Each row has a hidden trait or not; one of two labels after the row says which. A new part has a new trait and new labels.
(in the rows, 128 means zero)
[119  48 124  89 123 188 108 129 131 140 128 103 119 142  91 130 188 141
 136 144 141 110 101 134 117  96 103 119 149 117 118 125 130  97  94 131
 133  50 111 102 147 108 133 138 147 188  24 117 123 166 119 134 127 182
 115 157 132 147 102 198 149 124  75 255 160 130 129 115 111 115 165 107
 116 121 108 139 124 144 134   1 115 127 141  98 138 121 124  83 124 129
 134 102 155  87 130 124 125 111 159 133 130 144 124 111 144 116 139  67
 149 178 100 134 148 109  78 142  45 130 197  89 134  82 149 144 138  96
  97  91 116 124 139 122 141  86  89 184  49 152 152 127 109 125 208 115
  36 149 139 131 124 132 134 149 138 110 102 127 132 121  96 142 127 115
 132 118 124 121 119 108 119 162 167 140 177 141 141 124 146 145  74 150
 125 143 164  69  65 151 144 109 146 123 130 137 131 125 152 132 119 116
  92 137  83  97 149  99 127 129  82 134 105 135 120 119 133 146 176 130
 118 119 146 147] => Q779
[113  75 134 115 124 160  53 134 154 137 116 111 114 150 116 154 139 141
 117  95 165 104 102 138 121 104  75  76 158 115 121 126 132  71 116 134
 132  13 111 100 139 171 125 134 195 173  28 126 133 167 118 130 145 153
 130 150 132 118 101 139 154 119 122 255 138 134 125 106 116 120 145  97
 118  84 120 138 105 139 137  92 133 128 146 149 105 137 113 121 127 134
 134  85 162  95 136 152 136 115 119 160 140 136 125 109 124 110  99  24
 125 184 115 131 138 116 113 144  86 133 192 109 128 141 149 156 160  98
 116  76 124 127  98 124 153  83 166 163 157  92 159 132  56 116 177 109
  94 135 115 138 122 115 135 138 133  62 123 130 128 128 101 147 133 105
 119 127 145 118 121 118 113 132 172 141 144 117 134 136 117 150  84 164
 130 142 164  22  99 138 147 101 110 120 104 126 126 132 140 130 147 103
  94 137  60 165 117  99 170 122  61 153  99 121 126  86 126 148 154 121
 110  62 158 164] => Q779
[111   1 121  87 110 210 140 135 114 136 128 150 102 165 100 169 139 152
 138  62 172 106 104 142 119 104 103  69 165 103 124 136 124 109  74 128
 123  71 117 112 155 185 123 131 124 194  80  80 131 152 127 125 117 108
 150 159 102 161 122 146 147 124 107 179 147 142 128  85 126 115 158 135
  78 119 129 132 138 147 139  70 121 128 135 142  98 140 136 142 123 112
 121 108 159 111 139 149 112 140 128 140 137 114 123  76 113 131 118  34
 147 186 115 136 139 122 118 146  72 124 178 108 129 111 138 146 141 122
 122  62 132 119  83 121 148 110 162 197 144  50 121 129  92 121 148 120
 122 136 115 114 127  82 142 138 146  44 118 124 128 105 107 156 118 110
 129 130 161 111 111 102 140 156 133 135  89 137 142 130 100 147 104 139
 115 131 150 121  88 129 165 113 133 132 107 130 120 130 128 134 130 160
 116 135  63  89  96  89 204 125  54 142  84 121 128  85 138 130 153  83
 101  59 148 171] => Q779
[112  45 132  78 124 193 107 123 145 140 128 111 129 136 101 123 175 144
 139 153 136 113  97 132 117  90 113 123 141 113 122 124 134  78  86 128
 135  47 108  96 155 108 130 139 191 200  21 121 127 174 117 138 121 187
 109 165 144 146  97 206 147 111  80 255 159 129 131 111 110 117 169  98
 124 102 107 143 120 143 134   7 123 128 140 106 144 131 125  80 124 134
 137  93 162  86 133 124 131 110 163 133 133 156 126 116 146 121 133  63
 152 175 100 132 149 118  77 141  59 132 197  81 136  78 144 143 138  95
  98 102 114 127 153 125 149  79  68 169  56 139 165 128 104 127 207 120
  28 149 141 118 119 135 134 154 142  88 101 125 132 115  97 143 132 109
 130 120 117 122 117 110 116 152 191 142 194 141 141 125 166 147  64 156
 124 135 175  33  60 152 139 103 145 120 131 131 130 128 155 131 140 121
  93 135  74 129 148  89 118 128  88 131 104 135 116 135 126 150 185 151
 127  90 155 147] => Q779
[140   6 109  80 102 136 138 122 134 137 113  69 110  91 125 166 159 128
 111 112 141 110 120 133 117 137 120  83 157 145 134 124 129 190 166 120
 131  85 123 118 133 186 128 137 254 135  59 114 143 119 116 132 159 193
 168 165 152 118 133 144 146 129 100 164 173 135 117 128 113 124 131 140
 106 120 127 133 145 170 138 113 113 127 133 113 120 140 107 112 126 114
 120 119 141 132 135 129 123 103 105 143 146 139 117 218 212  96 122  18
 125 236 133 122 135  70  79 132  79 147 255 101 130 132 179 148 143 136
 114  88 130 145 114 130 126  95 128 166 101 179 173 132  67 114 166 108
 116 131 107 199 119 150 135 129 123 183 115 153 129  90  94 148 138 136
 128 127 163 121 114 132 106 138 208 135 129 114 136 149  92 162 102 153
 132 167 153 128 117 138 183 119 102 140 111 153 128 125 125 139 138  78
  87 147  69  67 148  87 109 122  43 127  79 132 119 153 125 158 136  73
 101 235 128 126] => Q779
[121  44 128  89 124 190 116 130 138 139 126 105 136 129 102 125 181 141
 135 141 135 111 106 134 119  90 105 125 145 116 119 124 134 107  88 128
 136  67 110 105 155 113 129 138 178 190  44 118 128 163 119 137 124 178
 117 155 140 154 101 202 144 117  81 255 151 131 129 116 113 119 161 105
 127 113 108 139 123 149 134  15 118 128 139 104 144 129 124  83 125 135
 135 105 157  92 132 132 137 116 158 136 130 149 123 123 147 112 132  75
 148 180 105 131 147 112  87 140  63 132 211  82 134 100 147 141 132  99
 100  98 117 127 149 123 143  85  91 188  56 145 158 129  97 126 185 114
  33 148 137 135 125 126 134 150 137 113 106 129 134 113 101 142 130 113
 132 121 122 122 121 109 118 152 172 142 176 139 139 130 158 144  80 146
 122 144 166  60  65 148 133 105 147 122 128 137 129 127 157 134 132 105
  92 137  86 117 149  98 121 128  62 135 105 134 117 135 129 148 174 143
 124 129 148 143] => Q779
[132  83 114 174 132 157  91 149 110 145 118  96 101 156  73 146 201 134
 123  98 166  99 112 133 117 124  61  93 176 122 109 127 124  93 116 142
 119  43 115 106 127 136 139 132  34 162  51 109 113 148 127 118 153 170
 129 133 100 161 123 156 146 146 112 197 153 126 129 129 109 118 151 103
 105 141 118 136 113 135 131   3 106 125 156  94 121  97 118 112 126 126
 132 118 145 128 122 154 121 111 131 171 129 114 119  60 113  95 121  58
 141 180 108 141 144 102  96 144  53 119 170 129 131  97 146 145 153  93
 106  53 121 114  80 116 127  95 152 216 129 106 122 129  93 121 170 103
  63 148 137 191 135 112 132 130 129 153 115 130 131 144 103 142 119 112
 126 118 174 124 133 109 123 180 118 139 134 134 137 123 100 150  82 148
 130 142 126 112 122 154 129 118 149 122 121 153 129 122 137 133  67 102
  89 138 130  76 150 128 160 131  77 153 107 128 138  67 144 142 163  88
 105 155 136 139] => Q383
[115   1 124  87 109 199 162 136 115 133 127 145 121 153 102 165 132 153
 139  58 160 108 108 140 122 105 103  70 161 103 124 134 127 142  65 126
 126 103 119 117 158 185 119 131 153 191 104  79 135 146 128 128 112 101
 154 150 105 177 121 149 144 118 102 159 134 143 127  80 132 120 160 141
  84 123 128 133 139 152 140  84 122 128 135 140 107 143 136 143 125 115
 125 116 158 116 139 158 125 142 127 142 136 117 123  97 123 128 123  44
 152 178 120 133 141 119 119 142  67 125 198 104 130 124 134 144 130 128
 121  73 132 118 103 120 147 113 155 209 110  50 123 130  95 122 115 118
 114 137 114 127 129  79 142 139 143  40 120 126 133  99 106 154 119 108
 134 133 163 112 113 104 139 157 134 135  92 138 136 136 111 143 103 127
 110 135 148 131  90 125 155 113 144 133 107 129 118 131 127 136 137 149
 116 137  71  90  98  87 192 125  52 142  84 121 125 100 136 130 148  89
 108 106 144 168] => Q779
[122  49 123 186 139 128 142 150 117 137 112 124 159 163  74 138 156 139
 127  85 137 101 100 137 128 116  53 109 163 125 101 127 132 148 114 140
 116 109 126 128 134 152 128 129 113 134  99 132 113 134 128 121 160 150
 114 130  97 198 118 152 147 131  81 222 127 126 146 118 124 131 147 122
 100 136 111 131 105 138 132   4 111 125 159  99 120 134 119 133 128 135
 148 122 141 120 122 185 161 112 128 177 141 110 112  85 115  93 105  71
 136 209 120 136 148 106  87 137  59 115 178 132 139  74 111 141 140  94
 123  73 115 112 117 112 148  77  77 230  83  94 133 136 109 124  90  97
  82 149 140 217 137  82 129 139 126 206 127 124 136 118  93 145 120 104
 132 127 165 119 137 119 123 176 167 140 142 133 138 157 125 142  58 109
 122 161 120 133 128 157 100 118 162 117 118 152 124 123 148 145 109  80
 106 143 151 104 150 138 129 129  69 160 102 137 125 158 126 151 185 119
 107 255 131 125] => Q779
[142 102 118 173 128 166  46 161 155 136 132  74 183 105 126 142 170 129
 121 141 130 122 107 142 123 130  57 116 154 121 100 124 138  75  95 141
 152  14 106 108 139 189 132 133 161 170  73 142 127 124 118 122 110 151
 151 138 110 144 103 172 141 143  93 255 114 147 139 120 119 119 170 129
 101 110 117 132 155 177 135   9 104 128 149 107 119 139 132 102 132 138
 133  92 156 144 127 174 155 124 115 209 116 108 114 102 144  84 175 128
 127 186  99 118 142  68 124 146  44 143 207 113 134 157 125 131 107  93
 108  76 125 120 138 113 155  83 157 190 102  79 132 128  83 109  96  97
  69 145 128 174 148 100 133 132 132 109 124 125 141  94 107 134 126 121
 135 118 170 113 122 103 127 146  98 134  90 139 136 137 153 127 159 105
 104 149 123 116  99 160 104 120 160 135 106 141 119 126 128 143 131  67
 108 144  56  94 154 139 139 131  91 134 116 141 131 162 138 133 151  98
 138 174 132 148] => Q779
[145  59 132 157 124 164 115 131 113 140 118  74 132 101  76 123 193 133
 124 108 139  96 111 145 132 120  68  81 137 136 118 123 127 165 107 144
 120  83 118 112 139 128 135 137 119 170  80  91 116 135 120 126 124 148
 151 125 115 143 123 154 141 110 115 138 135 133 126 114 136 127 150 108
 123 152 128 131 170 145 137  54 100 131 149  98 140 106 127 106 130 130
 137 126 144 152 123 153 122 115 119 169 116 128 122 145 164  88 125 138
 142 164 100 136 148  99 131 142  36 119 196 143 133 100 191 135 110 103
  99  62 128 113 124 124 127  86 179 225  73 128 125 128  86 131  99  99
  22 138 117 169 130 122 133 135 131 154 124 153 145 135 111 139 117 107
 128 133 182 124 129 118 124 163 109 142 159 136 133 127 116 146  92 120
 119 131 122  89 121 126 124 105 184 119 119 160 128 130 124 132  94  92
 100 139 153 143 155 139 175 131  74 149 124 123 134  80 137 139 158 115
 102 172 131 129] => Q779
